[[142  21  61  62  98 129]
 [206  98 202 168 169 146]
 [116 123  36  35  38 140]] 98

[[ 126 -153 -420   37  140]
 [ 126 -519  -65  480  120]
 [ 783  186  246  729   78]] 140

[84  4 87 17 37 53 42] 37

[[728 855 716 651 463 337]
 [809 974 783 718 510 304]
 [195  93 196 299 527 539]] 463

[8577 1232 9997 7178 5432 6335 7811] 5432

[[7 4 7 8 5 8]
 [7 4 6 7 5 7]
 [5 7 3 1 6 4]] 5

[[141 197  51 207]
 [ 95  95 174 172]] 95

[34 11 21 13 19 46 86] 19

[ 46 136 206 192 149 226] 149
---
[ 37.6 -41.8  24.3  52.4] ans = 37.6

[[-26.1  42.7 -14.9  19.1]
 [  8.7  -0.4  36.7  15.2]] ans = -0.4

[  1.1  -9.9   7.1 -48.8] ans = 1.1

[[-30.3   2.6  45.8  42.2 -10.6]
 [-20.2  -3.3  19.5  17.7  -7.9]] ans = -10.6

[[-43.7  20.5  54.9  -6.5  50.8]
 [-35.5   2.1  30.0   0.3  39.5]
 [-52.0  18.3  55.7  -7.8  58.2]] ans = -35.5

[[ -2.8   6.0  -3.5   7.5]
 [-58.3 -19.5  -7.5 -37.4]] ans = -19.5

[[-43.0  -9.9  49.9 -27.4 -35.0  -5.9]
 [  1.3  12.7  -9.4  18.9  18.8  27.1]] ans = -27.4

[ 50.9   5.0  40.4  -8.3  -1.9 -21.4 -47.8] ans = -8.3

[-15.9  20.3 -26.0 -46.0   6.6 -27.3] ans = -26.0
---
[ 45.3 -28.6 -19.0  16.8  -5.0 -55.0] 45.3, -55.0

[ 11.0 -39.6  34.6 -44.2] 11.0, -44.2

[-46.2   8.5  48.7 -36.9] -46.2, -36.9

[[ 11.2  15.2  -8.3 -25.6 -34.3 -34.0  -5.0]
 [  1.4 -38.9  -8.9  40.2  46.8  32.4  13.5]] 11.2, 13.5

[51.6 53.5 52.8 52.1] 51.6, 52.1

[ -6.8 -44.8 -15.7 -17.6 -43.4] -6.8, -43.4

[  2.1 -50.5 -48.5  -8.8 -23.3  11.2 -52.7] 2.1, -52.7

[[  5.4   2.7   5.3   6.2]
 [-53.0 -53.6 -59.4 -56.6]
 [-10.8  -8.6  -9.1 -10.4]] 5.4, -10.4

[[ 31.7  32.5  33.2 -38.9 -38.4 -31.7 -43.1]
 [-29.6 -29.2 -32.4  36.2  32.9  34.0  33.0]] 31.7, 33.0

[[ 48.6  -5.0 -40.4 -47.9 -26.4 -39.4]
 [ 13.7  -8.4 -13.6  -9.1  -0.8 -31.8]
 [  1.9  12.6  10.9  21.1  19.9   0.6]] 48.6, 0.6
---
[ 25  -3  -8   2  21 -32  37] Answer: 2, 37
[3 1 0 7 6] Answer: 0, 7
[ -43  720  329 -714  759  901  589] Answer: -714, 901
[8059 7580 7505 3289 5271 2370 7369] Answer: 3289, 8059
[7092 9338 3408 5337 2850 3306 5931] Answer: 5337, 9338
[77 20 12 26 20] Answer: 12, 77
---
[[32.2, 28.2, 41.8, -35.6, -36.4, -39.3, -42.8], [40.6, 38.5, 35.7, -41.3, -38.6, -39.9, -47.9]] out 38.5
[[-48.1, 51.1, -43.8, -43.4, -42.4, -44.0, -42.7], [25.4, -14.1, 21.9, 21.8, 21.2, 22.0, 22.0], [18.1, -8.9, 15.3, 15.5, 14.7, 15.6, 15.5]] out -14.1
[[1.2, -30.8, -6.2, -47.7, -26.5, -16.6, -18.4], [-33.6, -33.7, 1.2, 47.5, 15.4, -3.2, 54.0]] out -33.7
[[10.4, 14.1, -4.3, 23.3, -25.2, 15.4, 11.6], [16.3, -26.0, -14.1, 22.1, -17.1, -5.8, -0.9], [11.7, 34.4, -18.1, 26.1, -6.3, 42.3, -18.3]] out -26.0
[[22.2, 54.8, 10.1, -55.3, 34.8, -16.2], [27.5, 27.2, -3.5, -17.1, 2.5, -6.1]] out 27.2
[[-0.4, 23.4, -3.5, -12.5, -6.4, 11.7], [11.1, -14.7, -6.8, 45.3, 11.2, 28.1], [23.4, -36.4, -16.8, -39.3, 42.4, -32.6]] out -14.7
[[-15.6, 41.1, -20.3, 44.5], [-43.9, 4.9, 39.6, 35.7], [-13.6, 36.8, 5.3, 50.6]] out 4.9
